Here is a tiny trained network, its code and every weight. The questions are about switching its units off for an input and a target symbol, where a switched-off unit gives its printed mean instead of its output.

import numpy as np


def w(rows, s, z=0):
    codes = np.array(rows[::2]) - 128.0
    scale = np.full(codes.shape[1], s)
    scale[-1] = z or s
    return codes * scale


def f(y):
    return np.maximum(y, 0)


def softmax(a):
    e = np.exp(a - a.max(-1, keepdims=True))
    return e / e.sum(-1, keepdims=True)


def log_softmax(a):
    a = a - a.max(-1, keepdims=True)
    return a - np.log(np.exp(a).sum(-1, keepdims=True))


def net(x, mask):
    ids = ['ΠΦΨαβδεζστ'.index(c) for c in x.split()]
    T = len(ids)
    res = E[ids] + P[:T]
    u = 0
    for l in range(3):
        r = res
        for j in range(2):
            rows = slice(4 * j, 4 * j + 4)
            q, k, v = (r @ M[l][rows].T for M in (Q, K, V))
            z = softmax(np.where(np.tri(T) > 0, q @ k.T / 4**0.5, -1e9)) @ v
            o = O[l][rows]
            res = res + np.where(mask[u + j], z, o[:, -1]) @ o[:, :-1]
        u += 2
        y = f(res @ A[l][:, :-1].T + A[l][:, -1])
        res = res + np.where(mask[u : u + 4], y, B[l][:, -1]) @ B[l][:, :-1]
        u += 4
    return log_softmax(res[-1] @ U[:, :-1].T + U[:, -1])


Q, K, V, O, A, B = {}, {}, {}, {}, {}, {}
E = w([
[203,74,165,73,66,158,97,63],'Π',
[160,94,99,188,56,58,76,123],'Φ',
[126,131,92,90,202,93,195,176],'Ψ',
[97,162,121,131,249,140,106,186],'α',
[93,99,148,235,232,126,171,168],'β',
[15,149,131,109,165,87,113,86],'δ',
[163,75,177,143,238,124,118,163],'ε',
[129,111,164,116,143,76,109,60],'ζ',
[87,188,71,99,110,79,173,171],'σ',
[64,144,99,139,138,164,95,125],'τ',
],0.015)
P = w([
[108,134,67,163,84,74,93,161],'0',
[187,144,73,179,121,156,138,22],'1',
[176,186,203,159,79,182,140,141],'2',
[78,27,129,89,55,95,166,229],'3',
[136,3,39,146,175,100,182,49],'4',
[168,248,186,150,184,97,111,148],'5',
],0.0059)
Q[0] = w([
[65,88,138,88,137,67,150,100],'L0H1',
[124,168,104,113,156,131,127,113],'L0H1',
[120,183,104,130,65,158,146,183],'L0H1',
[153,136,133,139,112,65,114,152],'L0H1',
[146,155,126,120,92,175,127,70],'L0H2',
[168,137,180,101,134,3,221,91],'L0H2',
[60,125,155,107,141,71,120,109],'L0H2',
[106,149,101,195,129,128,147,114],'L0H2',
],0.018)
K[0] = w([
[28,69,176,100,83,92,189,106],'L0H1',
[135,134,63,113,135,155,146,88],'L0H1',
[155,169,28,135,88,135,146,169],'L0H1',
[145,70,71,118,96,127,95,154],'L0H1',
[146,160,64,122,86,115,131,76],'L0H2',
[146,63,231,127,140,32,248,54],'L0H2',
[34,107,196,99,116,86,128,102],'L0H2',
[87,123,88,209,156,114,149,110],'L0H2',
],0.013)
V[0] = w([
[177,142,42,152,130,175,85,156],'L0H1',
[133,118,102,132,110,153,180,167],'L0H1',
[91,104,162,115,117,128,105,127],'L0H1',
[145,120,77,151,103,186,97,169],'L0H1',
[116,125,255,122,111,43,178,136],'L0H2',
[98,45,108,127,130,153,120,116],'L0H2',
[138,177,74,160,120,205,83,190],'L0H2',
[170,196,105,92,171,68,112,57],'L0H2',
],0.0071)
O[0] = w([
[93,153,179,100,119,72,180,114,82],'L0H1',
[106,95,136,60,181,89,135,80,121],'L0H1',
[174,150,110,157,101,157,113,155,112],'L0H1',
[120,149,166,91,112,84,167,117,49],'L0H1',
[95,192,44,165,146,255,33,216,210],'L0H2',
[107,132,117,98,167,95,101,162,193],'L0H2',
[120,114,205,30,70,17,153,18,6],'L0H2',
[192,110,143,239,132,152,220,150,138],'L0H2',
],0.0048,0.0016)
A[0] = w([
[150,106,193,93,46,225,169,148,16],'L0N1',
[178,57,134,76,123,240,104,94,1],'L0N2',
[43,227,90,90,193,224,112,1,80],'L0N3',
[90,169,235,137,229,156,61,107,101],'L0N4',
],0.0064,0.0012)
B[0] = w([
[82,193,84,119,146,142,71,121,163],'L0N1',
[90,173,74,167,254,101,115,141,197],'L0N2',
[169,101,127,165,135,123,209,110,199],'L0N3',
[125,146,158,150,38,113,109,46,255],'L0N4',
],0.0081,0.0033)
Q[1] = w([
[41,94,196,61,60,213,38,190],'L1H1',
[126,17,66,122,163,118,168,66],'L1H1',
[175,189,249,156,160,246,155,17],'L1H1',
[137,171,132,102,97,120,111,151],'L1H1',
[102,103,133,100,123,72,89,164],'L1H2',
[170,92,175,132,88,165,158,130],'L1H2',
[184,139,70,85,90,71,171,152],'L1H2',
[108,74,155,111,129,158,141,102],'L1H2',
],0.016)
K[1] = w([
[153,70,4,88,163,25,129,17],'L1H1',
[191,238,179,80,70,111,133,115],'L1H1',
[44,91,105,15,83,79,11,216],'L1H1',
[94,120,123,139,151,110,112,101],'L1H1',
[113,58,133,108,143,129,105,135],'L1H2',
[178,147,148,138,79,71,146,151],'L1H2',
[133,124,43,128,163,76,92,96],'L1H2',
[128,85,133,101,104,97,188,133],'L1H2',
],0.016)
V[1] = w([
[96,86,105,139,93,90,73,128],'L1H1',
[181,197,168,95,88,87,202,197],'L1H1',
[165,182,130,151,172,100,126,61],'L1H1',
[186,47,151,208,96,111,156,99],'L1H1',
[163,193,144,127,115,184,186,145],'L1H2',
[156,161,18,164,198,2,91,111],'L1H2',
[208,163,152,118,167,107,118,187],'L1H2',
[178,103,174,177,92,48,150,175],'L1H2',
],0.0064)
O[1] = w([
[165,94,154,174,149,112,151,79,141],'L1H1',
[113,102,137,75,71,253,96,158,106],'L1H1',
[122,153,85,139,88,105,94,144,171],'L1H1',
[69,209,111,109,149,10,75,82,144],'L1H1',
[67,133,117,109,111,134,74,110,93],'L1H2',
[165,126,215,130,43,139,184,148,255],'L1H2',
[120,205,160,153,165,85,113,87,120],'L1H2',
[98,149,163,159,92,181,84,203,134],'L1H2',
],0.0061,0.0052)
A[1] = w([
[197,142,34,55,30,92,184,148,3],'L1N1',
[133,227,95,99,244,188,179,152,149],'L1N2',
[175,165,115,173,88,45,131,150,185],'L1N3',
[147,180,33,11,171,114,255,166,66],'L1N4',
],0.0076,0.0039)
B[1] = w([
[129,230,172,195,186,1,94,66,181],'L1N1',
[125,56,148,120,64,116,138,116,194],'L1N2',
[154,119,128,110,66,208,135,164,254],'L1N3',
[236,171,191,133,86,226,208,184,214],'L1N4',
],0.0085,0.0063)
Q[2] = w([
[118,115,108,133,57,3,65,190],'L2H1',
[125,58,39,71,133,146,195,242],'L2H1',
[133,27,57,162,205,65,159,48],'L2H1',
[74,146,69,39,189,77,77,151],'L2H1',
[150,111,125,138,128,101,154,200],'L2H2',
[183,187,169,160,88,122,158,113],'L2H2',
[62,137,123,55,117,181,118,156],'L2H2',
[178,152,53,129,79,28,171,203],'L2H2',
],0.016)
K[2] = w([
[209,78,86,222,74,82,85,47],'L2H1',
[184,179,168,119,137,230,193,14],'L2H1',
[61,136,248,158,80,194,29,64],'L2H1',
[138,73,177,201,173,89,184,60],'L2H1',
[136,151,116,128,183,169,120,81],'L2H2',
[101,144,58,117,190,133,84,205],'L2H2',
[171,162,127,153,115,114,226,140],'L2H2',
[114,119,90,208,228,169,106,39],'L2H2',
],0.015)
V[2] = w([
[88,135,12,164,47,150,192,128],'L2H1',
[251,140,122,141,145,140,33,179],'L2H1',
[160,124,116,19,48,98,148,69],'L2H1',
[96,97,111,74,101,124,172,161],'L2H1',
[200,156,99,123,185,150,119,139],'L2H2',
[165,143,151,35,113,110,125,99],'L2H2',
[185,84,152,110,159,107,65,138],'L2H2',
[133,146,27,111,90,162,122,66],'L2H2',
],0.017)
O[2] = w([
[79,47,128,181,203,155,84,219,229],'L2H1',
[250,137,66,55,149,155,66,82,255],'L2H1',
[67,89,102,184,156,161,99,14,169],'L2H1',
[65,91,82,125,133,84,113,136,131],'L2H1',
[138,89,55,143,118,102,205,155,132],'L2H2',
[119,138,101,143,88,218,190,94,74],'L2H2',
[62,95,65,108,84,91,154,78,75],'L2H2',
[200,114,178,198,104,97,155,93,28],'L2H2',
],0.012,0.0086)
A[2] = w([
[129,86,111,186,87,148,62,105,100],'L2N1',
[93,251,144,104,96,165,153,130,159],'L2N2',
[137,205,107,130,64,108,111,111,3],'L2N3',
[134,85,45,163,126,126,56,86,119],'L2N4',
],0.013,0.0048)
B[2] = w([
[177,112,239,108,188,157,146,141,208],'L2N1',
[108,113,148,180,101,177,66,21,181],'L2N2',
[75,2,109,61,115,85,146,143,161],'L2N3',
[59,179,83,132,71,54,176,168,251],'L2N4',
],0.0092,0.023)
U = w([
[169,132,142,161,104,115,192,130,253],'Π',
[135,188,225,71,42,167,157,198,91],'Φ',
[151,121,140,73,166,221,169,172,101],'Ψ',
[141,86,146,102,113,128,119,141,82],'α',
[122,177,113,111,254,71,103,81,145],'β',
[211,131,110,158,166,124,90,130,111],'δ',
[91,139,85,142,122,129,121,160,140],'ε',
[149,58,110,203,85,108,90,182,92],'ζ',
[142,141,103,206,75,157,58,127,215],'σ',
[112,93,159,129,176,104,152,113,104],'τ',
],0.0053,0.0035)

Each question gives the input, a string of symbols that net reads in full, and the target symbol t.
The units are the heads (4 rows each of Q, K, V and O) and the neurons (one row each of A and B). Each row of codes is followed by its name. A weight is (code - 128) times the scale printed after its matrix; where a second scale follows, it is the last column's (O, A, B and U).
mask holds one flag per unit, layer by layer, with each layer's heads first. A switched-off unit (its flag False) gives its mean, the last column of its rows in O or B, instead of its output. The means were averaged over made-up inputs and are rounded, as every weight is.
A unit's drop is (log p(t) with every unit on - log p(t) with that unit switched off) / (log p(t) with every unit on - log p(t) with every unit switched off).
The circuit of an input: a set's keep is (log p(t) with only the set's units on - log p(t) with every unit switched off) / (log p(t) with every unit on - log p(t) with every unit switched off). Starting from the 12 units with the biggest drops (on a tie, the unit counted first), units are removed one at a time, each time the one whose removal leaves the highest keep (on an exact tie, the one counted first), for as long as the keep stays at least 0.8.
units of the circuit, in order: the units of the circuit, biggest drop first
top k neurons: the k neurons with the biggest drops, biggest first
k most important neurons of layer l: the k neurons of layer l with the biggest drops, biggest first
input β β τ, target Φ: units of the circuit, in order : (L2H1)
input Π ε Ψ σ τ, target ε: 2 most important neurons of layer 1 : (L1N2, L1N4)
input ζ σ α σ Π ε, target Ψ: units of the circuit, in order : (L1H1, L2N4)
input Π ζ Φ ζ σ, target ζ: 2 most important neurons of layer 1 : (L1N4, L1N2)
input α Ψ δ τ, target ε: units of the circuit, in order : (L1N4, L2H1, L2N4, L1N2)
input ε Φ α Φ, target ε: top 2 neurons : (L2N4, L1N3)
input ζ τ α, target δ: top 2 neurons : (L2N4, L1N3)
input β τ ε Φ, target ε: 2 most important neurons of layer 1 : (L1N1, L1N3)
input Φ Φ Π Φ Φ, target Π: units of the circuit, in order : (L2H2, L0N1, L2N1, L0N2)
input δ σ τ α, target Ψ: top 3 neurons : (L1N1, L2N2, L1N4)
input ζ τ δ ε, target τ: top 4 neurons : (L2N1, L1N1, L1N4, L0N3)
input σ δ σ Π Π, target Ψ: top 2 neurons : (L1N1, L2N1)
input Φ σ τ τ Φ ε, target τ: units of the circuit, in order : (L2H1, L0H2, L2N1)
input ζ Π Φ Ψ, target Π: units of the circuit, in order : (L2H2, L1H2)
input Ψ τ β ζ Ψ, target ζ: top 3 neurons : (L1N2, L1N4, L2N1)
input Φ τ σ, target σ: top 3 neurons : (L1N1, L2N2, L0N4)
input τ ζ α Ψ, target ζ: top 4 neurons : (L1N4, L1N2, L2N1, L1N3)
input β Π α σ, target Π: units of the circuit, in order : (L2H2, L0N2, L0N1)
input σ ζ α ε σ, target ε: top 2 neurons : (L1N4, L2N4)
input δ ε σ, target ε: units of the circuit, in order : (L2H2)
input ζ σ δ σ, target ζ: units of the circuit, in order : (L2H1)
input ζ σ τ σ β Φ, target β: top 2 neurons : (L2N4, L1N4)
input Π σ δ β, target Ψ: 2 most important neurons of layer 2 : (L2N1, L2N2)
input Φ α ζ Φ τ, target δ: 2 most important neurons of layer 1 : (L1N1, L1N4)
input δ Ψ δ τ σ, target δ: top 3 neurons : (L1N1, L1N4, L2N4)
input ε α Ψ, target ε: top 2 neurons : (L1N2, L2N1)
input ε Ψ ζ ε ζ, target δ: top 2 neurons : (L0N4, L1N4)
input ζ Φ α Π Φ δ, target Π: 2 most important neurons of layer 0 : (L0N1, L0N3)
